Below is a small trained network, with its code and all its weights. Each question gives an input and a target symbol and asks what happens when units are switched off, that is, made to give their printed mean instead of their output.

import numpy as np


def w(rows, s, z=0):
    codes = np.array(rows[::2]) - 128.0
    scale = np.full(codes.shape[1], s)
    scale[-1] = z or s
    return codes * scale


def softmax(a):
    e = np.exp(a - a.max(-1, keepdims=True))
    return e / e.sum(-1, keepdims=True)


def log_softmax(a):
    a = a - a.max(-1, keepdims=True)
    return a - np.log(np.exp(a).sum(-1, keepdims=True))


def net(x, mask):
    ids = ['ζημξτφ'.index(c) for c in x.split()]
    T = len(ids)
    res = E[ids] + P[:T]
    u = 0
    for l in range(3):
        r = res
        for j in range(2):
            rows = slice(4 * j, 4 * j + 4)
            q, k, v = (r @ M[l][rows].T for M in (Q, K, V))
            z = softmax(np.where(np.tri(T) > 0, q @ k.T / 4**0.5, -1e9)) @ v
            o = O[l][rows]
            res = res + np.where(mask[u + j], z, o[:, -1]) @ o[:, :-1]
        u += 2
    return log_softmax(res[-1] @ U[:, :-1].T + U[:, -1])


Q, K, V, O = {}, {}, {}, {}
E = w([
[141,131,114,105,59,116,95,43,138,142,172],'ζ',
[133,130,108,72,178,167,111,103,135,123,85],'η',
[141,115,127,199,131,133,83,159,122,50,82],'μ',
[121,152,178,172,66,148,140,147,161,124,163],'ξ',
[140,155,109,179,176,133,180,71,94,88,107],'τ',
[165,120,126,99,81,153,4,146,118,155,142],'φ',
],0.026)
P = w([
[157,109,142,103,126,30,142,154,89,69,250],'0',
[156,133,143,140,148,98,141,142,161,159,171],'1',
[133,82,76,78,101,147,182,148,150,81,180],'2',
[175,144,137,140,136,113,141,136,171,156,155],'3',
[115,105,106,85,106,178,173,129,131,79,127],'4',
[175,154,135,142,138,114,136,132,172,160,146],'5',
[97,114,113,98,124,180,155,116,106,86,106],'6',
[177,166,130,140,138,112,137,135,172,160,141],'7',
[71,121,116,111,148,176,137,110,78,92,97],'8',
[175,176,129,142,141,106,134,135,170,162,137],'9',
[47,129,112,120,168,164,120,106,47,98,91],'10',
[177,178,124,144,143,105,133,133,168,159,134],'11',
[6,132,96,129,196,153,93,94,41,97,82],'12',
[185,186,110,144,122,114,142,141,172,175,130],'13',
],0.018)
Q[0] = w([
[84,160,170,163,83,69,157,99,120,196,126],'L0H0',
[99,77,148,167,62,105,158,146,122,2,144],'L0H0',
[112,176,182,176,86,175,70,182,146,133,145],'L0H0',
[109,90,113,142,137,121,156,180,66,15,92],'L0H0',
[91,78,69,18,115,168,150,103,50,116,117],'L0H1',
[151,137,167,145,71,139,119,14,95,121,185],'L0H1',
[163,92,158,145,130,178,55,212,108,67,132],'L0H1',
[131,134,133,133,66,87,68,161,126,166,116],'L0H1',
],0.0087)
K[0] = w([
[63,140,126,180,66,93,109,38,169,153,153],'L0H0',
[80,93,111,240,62,122,147,115,146,69,134],'L0H0',
[86,197,134,142,61,150,116,253,102,161,141],'L0H0',
[153,122,59,227,163,132,155,183,59,107,106],'L0H0',
[132,132,155,37,200,150,101,118,70,174,110],'L0H1',
[73,218,198,130,89,183,143,26,77,186,182],'L0H1',
[129,105,239,117,170,150,46,246,104,99,36],'L0H1',
[114,99,84,136,28,101,47,200,163,131,127],'L0H1',
],0.0071)
V[0] = w([
[117,67,192,55,66,132,201,108,52,88,116],'L0H0',
[237,84,139,132,172,168,73,103,135,110,152],'L0H0',
[162,25,120,60,128,174,124,113,104,166,247],'L0H0',
[182,186,79,65,21,118,142,72,106,207,125],'L0H0',
[133,65,165,129,113,172,141,176,101,86,193],'L0H1',
[144,184,254,209,71,94,208,215,180,145,168],'L0H1',
[92,76,167,108,44,150,149,165,15,197,109],'L0H1',
[71,206,133,172,147,111,16,35,46,142,131],'L0H1',
],0.0051)
O[0] = w([
[78,159,56,140,182,163,55,182,198,85,143,95],'L0H0',
[99,175,132,130,68,146,179,128,65,190,125,242],'L0H0',
[144,136,44,125,116,117,194,175,29,180,3,156],'L0H0',
[80,142,209,196,247,135,121,141,32,70,155,127],'L0H0',
[68,178,72,59,194,111,104,71,192,190,133,215],'L0H1',
[68,117,25,84,166,140,155,149,22,183,52,220],'L0H1',
[126,90,239,170,220,137,150,19,179,47,118,2],'L0H1',
[181,143,64,49,43,204,247,187,190,116,37,164],'L0H1',
],0.0051,0.003)
Q[1] = w([
[134,86,153,141,133,129,94,68,99,105,131],'L1H0',
[217,201,227,171,69,146,170,141,208,170,148],'L1H0',
[178,119,123,133,130,107,145,142,188,107,180],'L1H0',
[90,138,150,130,157,85,90,108,74,96,56],'L1H0',
[112,121,155,248,180,64,127,191,124,179,59],'L1H1',
[82,7,202,148,57,91,92,92,66,143,195],'L1H1',
[103,122,209,125,154,99,195,79,146,132,140],'L1H1',
[152,87,87,195,79,129,182,82,95,27,194],'L1H1',
],0.011)
K[1] = w([
[124,130,163,116,125,126,100,98,86,79,115],'L1H0',
[211,135,134,141,165,36,141,156,194,182,214],'L1H0',
[146,132,69,115,144,78,127,162,148,117,137],'L1H0',
[102,96,119,193,147,209,97,75,156,138,92],'L1H0',
[56,155,186,254,130,143,171,223,153,195,150],'L1H1',
[76,58,138,117,52,174,101,165,38,66,238],'L1H1',
[9,105,149,130,173,161,167,95,88,128,118],'L1H1',
[180,109,98,171,120,128,159,100,107,14,149],'L1H1',
],0.0096)
V[1] = w([
[28,123,149,137,127,108,154,126,111,97,125],'L1H0',
[195,115,142,162,141,66,146,184,148,193,221],'L1H0',
[155,174,116,147,123,152,171,62,209,229,212],'L1H0',
[86,135,135,86,166,44,99,149,18,116,158],'L1H0',
[253,58,133,134,91,96,146,133,160,162,145],'L1H1',
[101,61,105,95,165,135,93,126,54,90,99],'L1H1',
[139,137,176,173,94,141,120,93,133,166,132],'L1H1',
[49,147,202,119,85,102,188,247,181,146,169],'L1H1',
],0.0068)
O[1] = w([
[160,121,160,110,146,99,116,157,93,104,99,98],'L1H0',
[148,134,100,123,85,123,81,99,230,69,191,212],'L1H0',
[162,120,84,116,79,194,129,167,149,142,108,157],'L1H0',
[134,88,156,143,125,2,125,64,162,107,108,254],'L1H0',
[78,160,174,136,174,89,157,165,93,117,90,164],'L1H1',
[122,127,122,101,101,146,140,154,134,56,153,72],'L1H1',
[159,114,124,164,124,161,138,166,111,172,92,113],'L1H1',
[129,85,85,177,145,194,112,34,97,156,192,52],'L1H1',
],0.0089,0.0041)
Q[2] = w([
[192,186,142,180,102,71,100,231,155,164,123],'L2H0',
[208,221,156,168,117,65,106,167,253,75,136],'L2H0',
[126,243,62,54,183,122,148,121,2,132,92],'L2H0',
[93,134,184,181,244,133,105,152,4,122,92],'L2H0',
[114,98,243,64,68,114,66,115,128,196,163],'L2H1',
[116,164,101,114,11,78,142,141,190,161,157],'L2H1',
[99,239,99,140,75,106,136,98,85,190,118],'L2H1',
[86,98,116,141,84,100,23,197,122,172,60],'L2H1',
],0.0086)
K[2] = w([
[203,182,111,166,86,105,86,213,116,163,96],'L2H0',
[250,183,55,161,156,74,80,106,220,134,115],'L2H0',
[144,254,169,19,138,236,178,72,82,98,64],'L2H0',
[38,163,163,162,90,185,87,205,129,34,9],'L2H0',
[150,110,192,80,42,148,84,114,104,162,201],'L2H1',
[126,215,168,234,8,134,92,160,192,119,181],'L2H1',
[120,226,154,211,45,118,186,104,29,175,163],'L2H1',
[85,61,97,191,85,120,22,217,78,145,92],'L2H1',
],0.0086)
V[2] = w([
[145,182,139,123,189,65,134,79,117,185,155],'L2H0',
[110,181,162,89,154,119,78,146,36,158,161],'L2H0',
[8,102,124,99,107,145,172,95,118,106,76],'L2H0',
[151,83,173,89,58,128,134,190,254,153,179],'L2H0',
[153,137,120,68,135,120,162,131,255,181,103],'L2H1',
[151,90,139,114,167,32,137,106,138,193,130],'L2H1',
[157,145,121,103,106,191,138,117,159,126,139],'L2H1',
[155,163,118,139,154,151,114,105,51,97,118],'L2H1',
],0.0083)
O[2] = w([
[115,97,139,47,149,130,255,45,84,168,149,255],'L2H0',
[150,55,163,126,87,87,92,190,105,197,111,105],'L2H0',
[199,217,76,167,143,122,116,161,144,114,177,51],'L2H0',
[115,140,100,84,85,177,184,179,173,121,129,158],'L2H0',
[138,89,158,224,163,90,57,182,124,148,89,174],'L2H1',
[98,139,62,188,100,141,110,149,179,87,22,163],'L2H1',
[155,125,166,142,99,87,88,141,95,72,160,122],'L2H1',
[68,37,139,114,116,117,140,109,179,107,143,82],'L2H1',
],0.0077,0.0063)
U = w([
[192,125,164,123,94,21,122,128,163,141,230,179],'ζ',
[83,157,126,56,161,229,159,140,110,149,74,79],'η',
[153,158,97,184,101,163,75,150,148,110,103,137],'μ',
[161,103,108,172,140,182,114,107,139,201,162,166],'ξ',
[124,147,155,174,202,87,121,124,2,148,90,179],'τ',
[133,82,141,139,111,113,120,161,87,173,104,2],'φ',
],0.0099,0.0039)

Each question gives the input, a string of symbols that net reads in full, and the target symbol t.
The units are the heads (4 rows each of Q, K, V and O). Each row of codes is followed by its name. A weight is (code - 128) times the scale printed after its matrix; where a second scale follows, it is the last column's (O and U).
mask holds one flag per head, layer by layer. A switched-off head (its flag False) gives its mean, the last column of its rows in O, instead of its output. The means were averaged over made-up inputs and are rounded, as every weight is.
A unit's drop is (log p(t) with every unit on - log p(t) with that unit switched off) / (log p(t) with every unit on - log p(t) with every unit switched off).
The circuit of an input: a set's keep is (log p(t) with only the set's units on - log p(t) with every unit switched off) / (log p(t) with every unit on - log p(t) with every unit switched off). Starting from all 6 units, units are removed one at a time, each time the one whose removal leaves the highest keep (on an exact tie, the one counted first), for as long as the keep stays at least 0.8.
circuit, biggest first: the units of the circuit, biggest drop first
most important unit: the unit with the biggest drop
heads that matter: for each layer, one digit per head in row order, 1 if its drop is at least 0.15 and else 0, layers parted by /
drop of u: that unit's drop, to one decimal
input ζ η ξ ξ η ξ ζ ζ φ τ μ, target ζ: heads that matter	11 / 00 / 01
input μ ζ τ φ ξ, target ζ: most important unit	L0H0
input τ η μ ζ μ ζ ζ ξ μ ζ φ μ ξ ξ, target ξ: heads that matter	00 / 01 / 00
input τ τ φ ξ τ ξ ζ ζ ζ, target μ: heads that matter	01 / 10 / 10
input φ μ ξ μ ξ ξ ζ η φ μ ξ φ τ, target ζ: circuit, biggest first	L0H1, L2H1, L0H0
input μ ζ μ μ ξ η φ ξ ζ ξ ζ, target μ: circuit, biggest first	L0H1, L1H0, L2H0, L0H0
input μ ξ ξ μ ξ ζ φ ξ τ φ η τ τ, target μ: circuit, biggest first	L0H1, L2H0
input ξ φ μ ζ φ ξ ξ ξ ξ τ ξ, target τ: circuit, biggest first	L0H1, L1H0
input ξ μ φ ζ μ ξ μ φ φ, target μ: heads that matter	11 / 10 / 10
input μ μ ξ μ η ξ μ φ ξ η ζ, target ζ: heads that matter	01 / 00 / 01
input μ τ τ ξ ξ μ μ μ τ τ ξ, target μ: heads that matter	11 / 11 / 10
input ξ τ ξ, target η: circuit, biggest first	L0H1, L1H0, L0H0, L2H0
input ζ η μ τ ξ, target ζ: heads that matter	10 / 00 / 00
input μ μ μ η ξ φ ξ η ζ φ ξ, target μ: circuit, biggest first	L2H0, L0H0, L1H0
input φ φ μ, target ζ: circuit, biggest first	L1H0, L0H0
input φ ζ τ, target ζ: most important unit	L0H0
input ζ ξ τ η ξ μ μ φ, target φ: heads that matter	10 / 00 / 10
input ξ μ μ μ φ μ μ, target τ: heads that matter	00 / 11 / 10
input τ τ ζ τ η ξ ξ ξ ζ η τ τ η, target μ: circuit, biggest first	L0H1, L2H0, L0H0, L1H0
input ξ ζ ξ, target η: circuit, biggest first	L2H0
input ξ τ η ξ ξ τ μ ξ φ, target ζ: circuit, biggest first	L2H1, L0H1
input μ ξ μ ξ τ μ ξ μ η, target ζ: heads that matter	01 / 00 / 01
input ξ ξ ξ μ μ ξ ξ τ ξ τ μ, target μ: circuit, biggest first	L0H1, L2H0
input ξ η μ φ μ ξ, target ξ: heads that matter	01 / 01 / 00
input η η η, target μ: heads that matter	11 / 10 / 11
input ζ μ ζ ξ τ ξ ξ τ η, target ζ: heads that matter	11 / 00 / 01
input ξ μ μ η ξ η ξ φ η ξ τ ξ η, target τ: most important unit	L2H0
input μ φ μ η μ η φ ξ τ η η, target τ: drop of L2H1	0.5
input ζ ξ η τ τ η τ, target μ: drop of L1H0	0.6
input φ ζ ξ η η φ φ, target μ: drop of L0H0	0.8
